Here is a tiny trained network, its code and every weight. The questions are about switching its units off for an input and a class, where a switched-off unit gives its printed mean instead of its output.

import numpy as np


def w(rows, s, z=0):
    codes = np.array(rows[::2]) - 128.0
    scale = np.full(codes.shape[1], s)
    scale[-1] = z or s
    return codes * scale


def f(y):
    return np.maximum(y, 0)


def log_softmax(a):
    a = a - a.max(-1, keepdims=True)
    return a - np.log(np.exp(a).sum(-1, keepdims=True))


def net(x, mask):
    res = np.array(x, float).reshape(1, 3) / 4 @ E
    y = f(res @ A[0][:, :-1].T + A[0][:, -1])
    res = res + np.where(mask, y, B[0][:, -1]) @ B[0][:, :-1]
    return log_softmax(res[-1] @ U[:, :-1].T + U[:, -1])


A, B = {}, {}
E = w([
[61,248,113,90,166,68,132,76],'x0',
[89,120,166,84,117,222,81,107],'x1',
[38,82,83,107,136,56,56,208],'x2',
],0.013)
A[0] = w([
[109,200,149,84,174,150,191,87,144],'neuron 1',
[113,254,180,79,196,100,215,74,66],'neuron 2',
[154,73,80,205,122,184,193,191,49],'neuron 3',
[221,233,99,100,183,222,185,122,146],'neuron 4',
[67,81,141,106,135,73,14,81,22],'neuron 5',
[159,135,137,28,183,173,104,143,58],'neuron 6',
[34,178,86,20,107,69,114,98,253],'neuron 7',
[98,199,81,52,168,40,81,117,230],'neuron 8',
[193,171,188,145,143,219,217,60,37],'neuron 9',
[195,90,184,176,33,148,160,142,203],'neuron 10',
[170,166,152,155,104,150,242,8,70],'neuron 11',
[249,125,158,139,143,164,175,37,114],'neuron 12',
[49,108,80,84,53,72,45,132,48],'neuron 13',
[156,107,98,173,185,68,207,170,68],'neuron 14',
[150,167,214,62,125,214,104,166,25],'neuron 15',
[58,138,173,92,53,243,41,64,55],'neuron 16',
[103,174,171,35,171,205,103,132,129],'neuron 17',
[152,168,72,160,99,14,236,113,78],'neuron 18',
[140,118,132,227,29,197,120,139,247],'neuron 19',
[243,169,71,185,100,53,197,161,66],'neuron 20',
],0.0082,0.0066)
B[0] = w([
[111,97,137,49,132,138,39,83,209],'neuron 1',
[123,2,144,88,106,144,53,56,234],'neuron 2',
[80,2,128,139,145,158,84,78,180],'neuron 3',
[102,108,108,96,230,119,172,191,233],'neuron 4',
[49,98,60,178,190,131,225,162,172],'neuron 5',
[29,134,118,175,108,228,154,134,150],'neuron 6',
[99,104,184,71,170,167,60,124,254],'neuron 7',
[99,91,159,94,168,171,80,132,243],'neuron 8',
[73,109,72,143,177,157,175,203,240],'neuron 9',
[137,94,164,68,123,145,48,68,229],'neuron 10',
[68,118,65,114,185,183,105,249,231],'neuron 11',
[54,106,139,101,183,136,126,175,236],'neuron 12',
[85,87,59,161,154,109,171,204,192],'neuron 13',
[96,208,168,212,114,168,187,135,166],'neuron 14',
[21,159,91,153,125,171,138,108,176],'neuron 15',
[70,218,193,207,48,227,180,106,221],'neuron 16',
[105,237,209,177,80,184,138,101,203],'neuron 17',
[81,148,246,205,71,216,152,132,192],'neuron 18',
[179,95,201,97,168,75,36,115,229],'neuron 19',
[84,205,188,228,83,173,147,86,189],'neuron 20',
],0.0082,0.014)
U = w([
[79,202,205,240,49,179,148,92,101],'0',
[83,104,34,135,178,113,156,229,17],'1',
[141,80,161,116,131,140,43,49,69],'2',
[175,163,209,95,155,118,57,128,246],'3',
[225,222,91,65,98,43,193,2,3],'4',
],0.0097,0.0068)

Each question gives the input, the list of numbers given to net, and the class t.
The units are the neurons (one row each of A and B). Each row of codes is followed by its name. A weight is (code - 128) times the scale printed after its matrix; where a second scale follows, it is the last column's (A, B and U).
mask holds one flag per neuron, in row order. A switched-off neuron (its flag False) gives its mean, the last column of its row in B, instead of its output. The means were averaged over made-up inputs and are rounded, as every weight is.
A unit's drop is (log p(t) with every unit on - log p(t) with that unit switched off) / (log p(t) with every unit on - log p(t) with every unit switched off).
The circuit of an input: a set's keep is (log p(t) with only the set's units on - log p(t) with every unit switched off) / (log p(t) with every unit on - log p(t) with every unit switched off). Starting from the 12 units with the biggest drops (on a tie, the unit counted first), units are removed one at a time, each time the one whose removal leaves the highest keep (on an exact tie, the one counted first), for as long as the keep stays at least 0.8.
units of the circuit, in order: the units of the circuit, biggest drop first
most important unit: the unit with the biggest drop
top k neurons: the k neurons with the biggest drops, biggest first
drop when u is switched off: that unit's drop, to one decimal
input [-5,6,7], class 1: most important unit -> neuron 13
input [4,1,-3], class 2: top 2 neurons -> (neuron 2; neuron 1)
input [1,-2,1], class 3: units of the circuit, in order -> (neuron 16; neuron 2; neuron 9)
input [1,6,7], class 1: top 2 neurons -> (neuron 13; neuron 5)
input [2,2,-1], class 3: top 2 neurons -> (neuron 3; neuron 10)
input [-8,-6,-8], class 1: top 4 neurons -> (neuron 9; neuron 11; neuron 12; neuron 4)
input [5,-4,-1], class 2: top 2 neurons -> (neuron 2; neuron 16)
input [7,-6,-5], class 2: top 2 neurons -> (neuron 2; neuron 1)
input [-6,-6,-2], class 0: top 2 neurons -> (neuron 20; neuron 14)
input [-3,-2,1], class 3: top 3 neurons -> (neuron 2; neuron 1; neuron 16)
input [2,4,4], class 0: top 2 neurons -> (neuron 11; neuron 4)
input [0,2,-3], class 3: top 2 neurons -> (neuron 13; neuron 5)
input [-6,-5,3], class 2: top 2 neurons -> (neuron 16; neuron 3)
input [2,-6,-8], class 1: most important unit -> neuron 11
input [-6,-6,0], class 0: top 3 neurons -> (neuron 20; neuron 14; neuron 2)
input [-3,3,-3], class 3: top 2 neurons -> (neuron 2; neuron 19)
input [6,-6,4], class 0: top 2 neurons -> (neuron 18; neuron 14)
input [4,-2,-5], class 1: top 2 neurons -> (neuron 11; neuron 4)
input [-6,2,-8], class 1: drop when neuron 9 is switched off -> 0.2
input [5,-7,-8], class 1: drop when neuron 12 is switched off -> 0.4
input [6,0,-3], class 2: drop when neuron 2 is switched off -> 0.8
input [8,-1,3], class 2: drop when neuron 2 is switched off -> 0.1
input [3,-8,7], class 0: most important unit -> neuron 18
